Below is a small trained network, with its code and all its weights. Each question gives an input and a class and asks what happens when units are switched off, that is, made to give their printed mean instead of their output.

import numpy as np


def w(rows, s, z=0):
    codes = np.array(rows[::2]) - 128.0
    scale = np.full(codes.shape[1], s)
    scale[-1] = z or s
    return codes * scale


def f(y):
    return y / 2 * (1 + np.tanh(0.7978845608 * (y + 0.044715 * y**3)))


def log_softmax(a):
    a = a - a.max(-1, keepdims=True)
    return a - np.log(np.exp(a).sum(-1, keepdims=True))


def net(x, mask):
    res = np.array(x, float).reshape(1, 7) / 4 @ E
    y = f(res @ A[0][:, :-1].T + A[0][:, -1])
    res = res + np.where(mask, y, B[0][:, -1]) @ B[0][:, :-1]
    return log_softmax(res[-1] @ U[:, :-1].T + U[:, -1])


A, B = {}, {}
E = w([
[151,86,129,187,171,70],'x0',
[130,194,127,64,146,20],'x1',
[56,129,94,72,192,188],'x2',
[136,124,229,116,219,180],'x3',
[219,91,106,48,94,201],'x4',
[124,160,33,78,157,117],'x5',
[25,199,112,74,60,255],'x6',
],0.0076)
A[0] = w([
[106,179,168,118,101,196,109],'n0',
[111,157,123,132,62,70,25],'n1',
[111,153,207,214,150,82,227],'n2',
[108,190,102,133,101,138,70],'n3',
[118,97,225,184,118,179,128],'n4',
[128,120,38,47,122,178,45],'n5',
[98,210,110,90,213,190,184],'n6',
[124,143,159,89,201,56,149],'n7',
[40,164,160,79,119,192,95],'n8',
[108,145,99,56,71,94,4],'n9',
[98,175,189,145,157,183,216],'n10',
[155,158,81,165,121,46,40],'n11',
[179,172,255,64,130,120,192],'n12',
[190,139,244,33,76,159,143],'n13',
[140,78,77,120,54,98,119],'n14',
[112,108,181,179,142,159,213],'n15',
[174,132,107,156,97,50,44],'n16',
[136,118,49,59,133,186,73],'n17',
[172,70,133,177,129,155,141],'n18',
[154,124,184,206,199,61,202],'n19',
],0.0094,0.0035)
B[0] = w([
[116,124,91,144,118,49,178],'n0',
[112,147,113,56,136,120,154],'n1',
[191,122,168,135,99,117,220],'n2',
[106,200,145,117,125,102,151],'n3',
[161,129,121,163,74,100,184],'n4',
[169,158,189,35,158,182,186],'n5',
[57,168,104,89,111,108,210],'n6',
[89,76,69,149,79,110,196],'n7',
[1,124,13,135,137,101,205],'n8',
[144,162,157,110,129,103,158],'n9',
[84,65,108,143,140,111,185],'n10',
[73,156,138,133,125,103,185],'n11',
[128,98,105,166,89,83,192],'n12',
[131,40,174,223,120,55,188],'n13',
[133,180,153,112,167,180,166],'n14',
[147,85,147,165,158,117,177],'n15',
[70,120,96,131,149,129,184],'n16',
[133,150,193,105,158,182,182],'n17',
[204,105,208,145,129,168,171],'n18',
[152,83,153,159,91,118,249],'n19',
],0.0083,0.011)
U = w([
[240,134,187,102,132,178,35],'0',
[2,134,120,104,103,104,87],'1',
[116,18,146,241,95,94,251],'2',
],0.0087,0.0026)

Each question gives the input, the list of numbers given to net, and the class t.
The units are the neurons (one row each of A and B). Each row of codes is followed by its name. A weight is (code - 128) times the scale printed after its matrix; where a second scale follows, it is the last column's (A, B and U).
mask holds one flag per neuron, in row order. A switched-off neuron (its flag False) gives its mean, the last column of its row in B, instead of its output. The means were averaged over made-up inputs and are rounded, as every weight is.
A unit's drop is (log p(t) with every unit on - log p(t) with that unit switched off) / (log p(t) with every unit on - log p(t) with every unit switched off).
The circuit of an input: a set's keep is (log p(t) with only the set's units on - log p(t) with every unit switched off) / (log p(t) with every unit on - log p(t) with every unit switched off). Starting from the 12 units with the biggest drops (on a tie, the unit counted first), units are removed one at a time, each time the one whose removal leaves the highest keep (on an exact tie, the one counted first), for as long as the keep stays at least 0.8.
circuit, biggest first: the units of the circuit, biggest drop first
most important unit: the unit with the biggest drop
top k neurons: the k neurons with the biggest drops, biggest first
drop when u is switched off: that unit's drop, to one decimal
input [5,-8,2,-6,8,-8,-5], class 0: circuit, biggest first	(n18, n14, n8)
input [8,0,2,-7,-4,7,-2], class 1: circuit, biggest first	(n11, n13)
input [2,7,-3,-7,-3,0,-3], class 1: circuit, biggest first	(n1, n11)
input [-2,2,-3,-5,-6,-5,2], class 1: most important unit	n13
input [2,2,2,-5,7,-2,-5], class 0: top 2 neurons	(n8, n14)
input [8,5,-5,-4,-8,5,1], class 1: top 2 neurons	(n11, n1)
input [-4,7,-2,-3,-3,1,-4], class 1: top 3 neurons	(n13, n1, n11)
input [1,-4,3,-1,1,2,-3], class 0: top 2 neurons	(n8, n13)
input [-6,-1,-5,-8,0,8,2], class 0: top 2 neurons	(n5, n8)
input [8,8,4,-5,8,-1,-3], class 1: drop when n16 is switched off	0.2
input [1,-7,2,1,-2,2,3], class 1: drop when n13 is switched off	0.3
